In the rows, 128 means zero.
Group, then class
[ 87  96 119 113 128 121  77 169 115  90 144 131 151 101 132 160 172 116
  86 123 135 148 176 148  79 151] | Z z224
[ 74 107 117 124 129 144 110 168 103 102 146 133 130 124 119 156 166 122
 120 130 124 117 154 142  68 138] | Z z224
[ 92 105 123 138 132 151 112 155 119 105 138 153 134 123 130 154 138 136
 109 114 141 139 163 127  91 113] | Z z224
[ 66  99 135 145 123 167 119 174 124 113 153 162 103 127 132 160 155 123
 101 129 117 147 146 143  64 113] | Z z224
[132 176 126 134 128  75  66 110 105 114 135 133 126  86 113 147 132 167
  66 112 172 153 210 129 121 191] | Z z486
[ 64 122 124 164 117 131 126 136  98  99 149 165 122 126 128 161 159 157
 115 119 157 151 182 132  72 137] | Z z224
[ 75 100 123 151 109 129 114 147 104  93 136 130 124 119 145 154 151 128
  65 128 146 153 195 123  53 148] | Z z224
[ 90 190 149 142 136 115  91 141 111 138 123 126  86 122 140 138 129 163
  53 134 136 145 169 114  71 136] | Z z486
[100  53 150 154 132 156 146 125 159 110 119 145 157 156 159 134 117 129
 109 119 125 193  89 125 129  53] | H Z977
[ 85  98 129 151 118 132 124 125 119 100 143 139 134 147 118 153 158 136
 101 132 134 150 133 138  93 132] | Z z224
[ 97 131 122 144 110  97 114 129 104 110 136 114 110 126 129 139 154 134
  63 144 149 139 165 129  78 169] | Z z224
[124  69 148 153 137 162 125 123 159 113 102 135 145 150 154 128 100 125
  50 123 116 179 105 100 127  69] | H Z977
[ 99 103 135 146 107 105  96 128 133 109 155 137 113 121 109 154 174 121
  81 139 123 167 136 159  97 168] | Z z486
[ 76 135 127 156 121 120 107 130  98 108 147 136 118 117 107 160 169 151
  85 134 137 134 160 140  74 156] | Z z224
[109 159 149 146 120  85  71 126 121 110 119 108 106 112 134 139 141 148
   4 138 142 171 186 121  79 172] | Z z486
[129  99 158 152  93  91 142 107 152 128 121 105 100 137 163  97 120 108
  78 146 121 195 123 124 113 139] | H z934
[112 163 141 157 112 121  85 129 126 127 144 153  78  92 125 160 146 142
  33 125 138 155 189 130  88 173] | Z z486
[155 126 143 152 109  82 132  85 131 119 121 120 121 122 153 105 105 135
  93 125 153 180 159 106 136 150] | H z934
[108 112 138 172 105 125  91 119 134 104 165 176 107 109 105 172 173 146
  54 123 138 179 162 155 105 167] | Z z486
[134 135 143 141 107 109 150 131 133 142 116 114  97 117 181 102  96 115
 119 124 152 156 170 107 112 134] | H z934
[ 66  94 126 154 112 153 107 152 117 101 147 141 112 135 116 169 174 121
  62 139 115 135 139 147  65 132] | Z z224
[124  42 118 139 103 192 131 175 136 101 185 163 113 157  74 177 220  79
 156 161  57  96  43 191  78 123] | Z z224
[109 127 123 150 125 134  71 146 133 108 140 157 105  97 124 164 142 132
  18 119 136 166 189 130  89 156] | Z z486
[ 62 114 127 135 124 136 100 176 114 116 153 145 112 111 133 161 162 124
 112 125 139 144 176 140  62 144] | Z z224
[ 83  75 117 120 128 145  99 184 124  91 150 143 137  94 145 155 147 103
 104 108 139 154 180 139  70 131] | Z z224
[126 121 149 158 113 115 162  96 134 133 128 121 111 157 148 107 122 138
 115 142 127 151 107 118 126 114] | H z934
[157 148 133 140 108  68 153  83 118 135 104  98 118 124 155  94 104 140
 132 140 160 150 163 103 136 161] | H z934
[ 76  43 169 156 133 156 152 124 156 103 102 118 161 197 166 117 122 132
  87 135 109 205  62 115 110  28] | H Z977
[102  72 111 155 111 126 101 125 109  78 144 145 148 111 114 168 168 119
  55 119 138 156 180 132  86 163] | Z z224
[ 89  95 116 118 143 153  75 174 128  95 154 151 155 119  87 175 178 119
 112 124 115 127 117 165 103 129] | Z z224
[ 91  86 141 166  92  97 114 112 126  96 146 125 119 135 115 147 177 124
  43 147 116 184 136 148  82 171] | Z z486
[109 105 143 147 106 118 116 133 141 117 143 139 104 120 130 140 152 112
  72 135 116 168 130 142  99 159] | Z z486
[127 109 138 141 106  77 129 100 122 123 127 104 130 136 135 113 136 123
 110 138 132 173 124 134 125 156] | H z934
[ 81 147 139 157 130 114  90 140 106  95 131 147 124 113 128 155 141 161
  80 112 165 171 194 136  81 138] | Z z224
[128 128 140 166 105 106 156  89 125 127 117 125 111 145 153 110 117 145
  91 135 146 170 142 107 113 129] | H z934
[ 97  80 139 143  94 102 124 135 131 105 153 135 106 109 158 133 144 107
 103 133 139 198 172 142  87 160] | Z z486
[125 119 155 144 135 141 132 108 154 126 115 144 134 145 147 121 100 152
 111 105 143 182 112 115 154  81] | H Z977
[147 107 169 186 124 111 148  60 159 128  98 129 133 160 167 101  82 147
  44 124 143 215 118  89 155  85] | H Z977
[110 104 149 134 118  71 126 103 129 112 119  77 152 157 139  98 133 132
 110 146 128 168 105 130 115 134] | H z934
[120 129 125 175 111 151  94 111 128 119 146 164 104 121  94 181 166 137
   6 133 113 141 148 138 103 166] | Z z486
[110 107 144 164  94 103  93 118 132 111 150 149  89  90 134 148 152 127
  33 128 141 186 188 135  89 177] | Z z486
[ 79  93 122 106 141 185 115 210 126 111 147 141 129 120 128 160 152 104
 118 129 104 101 131 148  74 106] | Z z224
[ 71  93 147 129 135 149  78 173 147 105 164 181 122 100 128 167 149 128
 134 102 144 196 148 163 106 104] | Z z224

Group, then class
[163 112 202 171 120  83 123 106 154 172 148 125 127 122 165 103 159 100
 139 112 129 121 172 109 109 133] | z833 (44)
[134 116  61 135 151 150 145  87  89  59 145 136 163 130 108 139 117 135
 127 141 163 154  89 155 163 119] | z149 (35)
[125 149 169 155 107 112 118 110 172 202 122 152 108 105 177 136 154 108
 183 104 112 124 166 128 139 134] | z833 (44)
[128 115  73  96 146 167 119 118  76  65 145  94 179 149  58 140 106 132
 106 144 156 127 115 147 144 117] | z654 (46)
[107 125  84 104 135 169 115 110  95  88 134  92 144 165  81 140 132 165
 107 124 148 143  99 174 139 117] | z654 (46)
